Below is a small trained network, with its code and all its weights. Each question gives an input and a target symbol and asks what happens when units are switched off, that is, made to give their printed mean instead of their output.

import numpy as np


def w(rows, s, z=0):
    codes = np.array(rows[::2]) - 128.0
    scale = np.full(codes.shape[1], s)
    scale[-1] = z or s
    return codes * scale


def f(y):
    return np.maximum(y, 0)


def softmax(a):
    e = np.exp(a - a.max(-1, keepdims=True))
    return e / e.sum(-1, keepdims=True)


def log_softmax(a):
    a = a - a.max(-1, keepdims=True)
    return a - np.log(np.exp(a).sum(-1, keepdims=True))


def net(x, mask):
    ids = ['Ξδζηλμπψ'.index(c) for c in x.split()]
    T = len(ids)
    res = E[ids] + P[:T]
    r = res
    for j in range(3):
        rows = slice(2 * j, 2 * j + 2)
        q, k, v = (r @ M[0][rows].T for M in (Q, K, V))
        z = softmax(np.where(np.tri(T) > 0, q @ k.T / 2**0.5, -1e9)) @ v
        o = O[0][rows]
        res = res + np.where(mask[j], z, o[:, -1]) @ o[:, :-1]
    y = f(res @ A[0][:, :-1].T + A[0][:, -1])
    res = res + np.where(mask[3:19], y, B[0][:, -1]) @ B[0][:, :-1]
    return log_softmax(res[-1] @ U[:, :-1].T + U[:, -1])


Q, K, V, O, A, B = {}, {}, {}, {}, {}, {}
E = w([
[190,165,242,87,191,193],'Ξ',
[53,82,179,144,165,148],'δ',
[64,196,78,120,65,209],'ζ',
[96,166,124,248,82,152],'η',
[88,197,64,47,132,115],'λ',
[66,117,163,104,69,38],'μ',
[66,85,63,131,219,85],'π',
[125,186,79,185,146,44],'ψ',
],0.015)
P = w([
[164,97,97,155,27,96],'0',
[126,108,96,153,59,114],'1',
[93,120,112,136,83,119],'2',
[72,135,138,138,110,112],'3',
[58,141,150,146,136,89],'4',
[41,157,163,140,158,77],'5',
[23,175,171,148,167,73],'6',
[1,218,175,152,189,67],'7',
],0.0077)
Q[0] = w([
[128,114,101,146,154,148],'H1',
[93,114,146,132,142,119],'H1',
[105,138,103,131,95,103],'H2',
[4,158,95,155,117,85],'H2',
[119,140,108,132,89,108],'H3',
[83,210,151,138,144,127],'H3',
],0.024)
K[0] = w([
[117,97,106,135,159,129],'H1',
[137,77,149,121,135,147],'H1',
[65,100,118,130,108,99],'H2',
[4,92,143,130,145,91],'H2',
[84,88,161,114,152,110],'H3',
[198,88,164,88,144,144],'H3',
],0.021)
V[0] = w([
[120,200,188,133,180,158],'H1',
[102,147,197,79,150,128],'H1',
[136,65,53,135,201,124],'H2',
[170,127,208,148,189,212],'H2',
[165,225,73,122,134,161],'H3',
[83,2,100,134,85,103],'H3',
],0.0097)
O[0] = w([
[105,75,113,155,207,218,137],'H1',
[136,87,153,105,184,190,168],'H1',
[128,145,2,152,183,176,118],'H2',
[37,47,83,122,75,76,2],'H2',
[163,183,56,94,76,143,46],'H3',
[75,100,148,137,227,198,101],'H3',
],0.0084,0.0042)
A[0] = w([
[96,161,111,32,101,198,225],'N1',
[148,151,171,154,168,199,82],'N2',
[205,80,120,200,41,112,157],'N3',
[160,139,128,2,129,81,135],'N4',
[148,138,178,139,123,169,175],'N5',
[178,167,95,146,203,184,96],'N6',
[117,133,179,93,40,89,140],'N7',
[106,128,159,98,121,185,156],'N8',
[111,184,124,117,104,94,128],'N9',
[157,102,108,239,104,165,193],'N10',
[157,35,146,76,85,163,170],'N11',
[123,148,111,170,13,187,1],'N12',
[83,113,130,45,156,194,145],'N13',
[172,146,80,58,71,97,125],'N14',
[40,83,134,171,176,160,83],'N15',
[135,158,123,132,174,48,127],'N16',
],0.0099,0.0058)
B[0] = w([
[169,19,149,180,156,148,192],'N1',
[118,150,166,47,141,122,180],'N2',
[2,190,122,100,86,98,173],'N3',
[111,48,123,140,192,103,174],'N4',
[116,122,164,129,153,105,188],'N5',
[119,200,141,44,154,155,202],'N6',
[95,185,92,107,166,198,222],'N7',
[137,112,121,151,130,82,183],'N8',
[153,119,119,122,74,119,187],'N9',
[95,92,84,145,177,92,184],'N10',
[50,128,99,124,133,108,168],'N11',
[122,193,184,238,123,179,154],'N12',
[145,153,107,187,137,73,191],'N13',
[169,61,143,54,56,159,180],'N14',
[176,113,60,134,73,128,255],'N15',
[170,62,138,141,129,154,204],'N16',
],0.0093,0.0089)
U = w([
[55,137,103,20,67,132,115],'Ξ',
[135,49,90,242,127,53,210],'δ',
[152,150,135,152,82,221,90],'ζ',
[92,220,109,158,100,92,1],'η',
[195,71,126,51,88,145,93],'λ',
[134,144,239,102,164,78,179],'μ',
[103,177,53,82,212,189,92],'π',
[188,199,97,61,39,2,169],'ψ',
],0.0062,0.0053)

Each question gives the input, a string of symbols that net reads in full, and the target symbol t.
The units are the heads (2 rows each of Q, K, V and O) and the neurons (one row each of A and B). Each row of codes is followed by its name. A weight is (code - 128) times the scale printed after its matrix; where a second scale follows, it is the last column's (O, A, B and U).
mask holds one flag per unit, heads first, then neurons. A switched-off unit (its flag False) gives its mean, the last column of its rows in O or B, instead of its output. The means were averaged over made-up inputs and are rounded, as every weight is.
A unit's drop is (log p(t) with every unit on - log p(t) with that unit switched off) / (log p(t) with every unit on - log p(t) with every unit switched off).
The circuit of an input: a set's keep is (log p(t) with only the set's units on - log p(t) with every unit switched off) / (log p(t) with every unit on - log p(t) with every unit switched off). Starting from the 12 units with the biggest drops (on a tie, the unit counted first), units are removed one at a time, each time the one whose removal leaves the highest keep (on an exact tie, the one counted first), for as long as the keep stays at least 0.8.
units of the circuit, in order: the units of the circuit, biggest drop first
top k neurons: the k neurons with the biggest drops, biggest first
which heads matter: for each layer, one digit per head in row order, 1 if its drop is at least 0.15 and else 0, layers parted by /
drop of u: that unit's drop, to one decimal
input δ ψ ζ, target δ: which heads matter => 001
input μ μ μ Ξ δ λ ψ, target ψ: units of the circuit, in order => (H3)
input ψ η η μ Ξ ζ ψ η, target μ: top 3 neurons => (N15; N5; N2)
input η ζ μ η, target μ: units of the circuit, in order => (H2; H3; N2)
input ψ λ μ ψ ψ λ ζ, target μ: which heads matter => 010
input δ λ δ ζ δ π, target π: units of the circuit, in order => (H2; N6)
input δ λ Ξ ψ π ψ δ Ξ, target δ: units of the circuit, in order => (H2; H1; N13)
input π Ξ π Ξ η η, target π: top 2 neurons => (N6; N10)
input ψ ψ ζ ψ, target ψ: units of the circuit, in order => (H1; H3)
input ζ δ ζ δ δ Ξ η, target η: units of the circuit, in order => (H3; N3; N12)
input δ η π δ Ξ ζ ζ, target ζ: units of the circuit, in order => (H3; N12; N1; N7)
input λ ψ ψ μ λ, target μ: which heads matter => 011
input λ Ξ Ξ π ψ Ξ δ, target δ: which heads matter => 110
input δ ψ μ π ζ, target π: top 2 neurons => (N6; N2)
input π ψ δ π λ δ, target δ: which heads matter => 010
input λ Ξ η, target η: drop of N16 => 0.0
input ψ ψ μ η η λ, target μ: drop of H2 => 0.9
input ζ δ λ λ, target δ: drop of N1 => 0.1
input ζ δ δ δ ζ Ξ, target Ξ: top neuron => (N7)
